Each row has two labels, one from each of two sets.
[ 2.54 -1.59  0.22  4.33  2.97  4.35  2.61 -1.27 -0.44  7.51  0.92  2.93
 -0.62 -0.30  3.67 -1.57 -0.66  0.67 -1.99  0.47 -3.09 -2.63  2.26  1.39
  3.98  1.78  2.45 -6.59] : j786 & <75>
[ 0.62 -1.04 -1.82  4.41  0.62  3.07  3.24 -0.53 -1.39  4.11 -1.20  0.07
  1.89 -0.30  1.20 -0.22  1.14  1.22  0.26  0.55 -0.74  0.13 -0.29  0.13
 -0.81  1.35  2.35 -0.65] : j867 & <75>
[ 1.40 -0.21 -0.94  1.32  1.13  5.95  1.14  0.65 -0.46 -0.81  1.18 -0.07
  0.62 -1.15 -1.73 -0.30  0.70 -0.89  1.83  0.26 -0.50  0.27  0.92  0.33
 -1.65 -0.68  2.91 -0.08] : j786 & <75>
[ 2.50 -0.39 -2.04  0.89  1.64  2.06 -0.33  0.88 -0.55 -0.84  0.62  1.31
 -0.93  0.08 -1.54  0.55  1.10  0.34 -0.46 -1.29 -1.18  1.24 -0.01 -1.19
  1.35  0.07 -0.32  2.22] : j452 & <76>
[ 0.33 -1.04 -2.06  3.04  1.13  3.32  0.91  0.34 -0.35  0.13 -0.91  1.07
  0.62 -0.32 -0.74 -0.23  1.17  1.64 -0.50  2.46 -0.86 -0.20  1.26  0.55
 -0.45  0.13  1.88  0.34] : j867 & <75>
[ 2.49 -1.19 -2.57  1.79  0.92  2.28  1.58  0.26  0.53 -4.81  0.17  1.69
  1.22  0.72 -0.77 -0.12  0.98 -0.56 -0.75 -0.13 -0.52  1.08  0.21  0.96
  2.27 -1.08  0.69  3.65] : j452 & <75>
[ 1.40  0.72 -2.95  0.65  1.69  3.40 -0.32  0.08 -0.72 -3.45 -0.48  0.24
  0.92 -0.46 -3.51 -0.94  0.52  2.61 -1.08 -0.50 -0.54  0.39  0.18  0.67
 -1.21 -0.10  0.26  0.26] : j867 & <76>
[ 0.77  0.17 -2.99  1.50  0.62  3.46  1.47  1.82 -1.07 -3.59 -0.57 -0.21
  0.03 -0.04 -3.48 -0.37  2.45 -0.38  0.90 -0.05  1.88 -0.13  1.94 -0.23
 -1.99 -0.86  1.91  1.82] : j786 & <75>
[ 1.14 -1.00 -1.90  2.40  1.54  2.57  1.12  1.10 -1.99  0.75  0.31  0.84
  0.60 -1.12 -2.71 -0.64  1.43  0.46  0.78  0.12  1.07  0.26 -0.73  0.86
  0.66 -0.79  0.99  2.71] : j452 & <75>
[ 2.57 -0.26  0.76  2.72  0.01  1.30 -0.10 -1.70 -2.15  1.29 -0.01  2.63
  1.52  0.83  1.01  0.19  0.69 -0.51  1.57 -0.78 -0.15  0.11  1.07 -2.55
 -0.45  0.74  2.40 -4.01] : j786 & <69>
[ 1.86  0.03 -1.87  1.93  0.82  2.50  0.87  0.24 -0.26 -2.05  0.35 -0.88
 -0.74 -0.13 -3.63 -0.11  2.55  0.02 -0.81  0.21  0.33 -0.35 -0.02 -0.60
 -0.87 -0.56  1.75  0.23] : j786 & <74>
[ 0.62 -1.15 -0.78  2.08  0.84  2.41  0.61  0.98 -0.09  2.48 -2.48  0.19
 -0.45  1.64 -2.52 -0.73  0.94  0.48 -0.10  0.40  0.11 -2.13  1.20  0.28
 -0.22  0.14  1.67 -4.35] : j786 & <76>
[ 2.10  0.06 -1.55  2.25  0.83  1.15 -0.12  0.63 -2.57 -1.40 -0.29  0.72
  0.10 -0.13 -3.48 -0.62  3.09  1.36  1.02 -0.86  0.27  1.92 -0.24 -0.14
  0.00 -0.06  1.24  0.70] : j452 & <75>
[ 3.71  0.44 -0.94  2.19  0.59  3.92 -0.25  0.32 -1.06 -2.02  0.68  0.87
  0.41  0.77 -3.77  0.18  0.49 -0.18  0.63  0.50 -0.88 -1.51  0.55 -1.12
 -0.84 -0.33  2.17 -2.51] : j786 & <74>
[ 1.48 -0.98 -1.16  2.02  0.87  2.26 -0.88  2.69 -1.43  0.25  0.64  1.58
 -0.86 -1.04 -2.08 -0.81  0.93  0.28  0.97  0.40  0.95  0.32  0.47  0.76
 -1.12  0.00  0.78  2.27] : j452 & <69>
[ 3.03 -0.83 -1.09  2.26  3.81  5.60  0.84  1.14 -1.91  3.32  1.35  1.60
  1.06  0.76 -4.21 -0.47  1.94  1.34  0.70  0.09 -0.36 -0.66  1.86  1.02
  1.90 -0.75  1.28 -3.36] : j452 & <76>
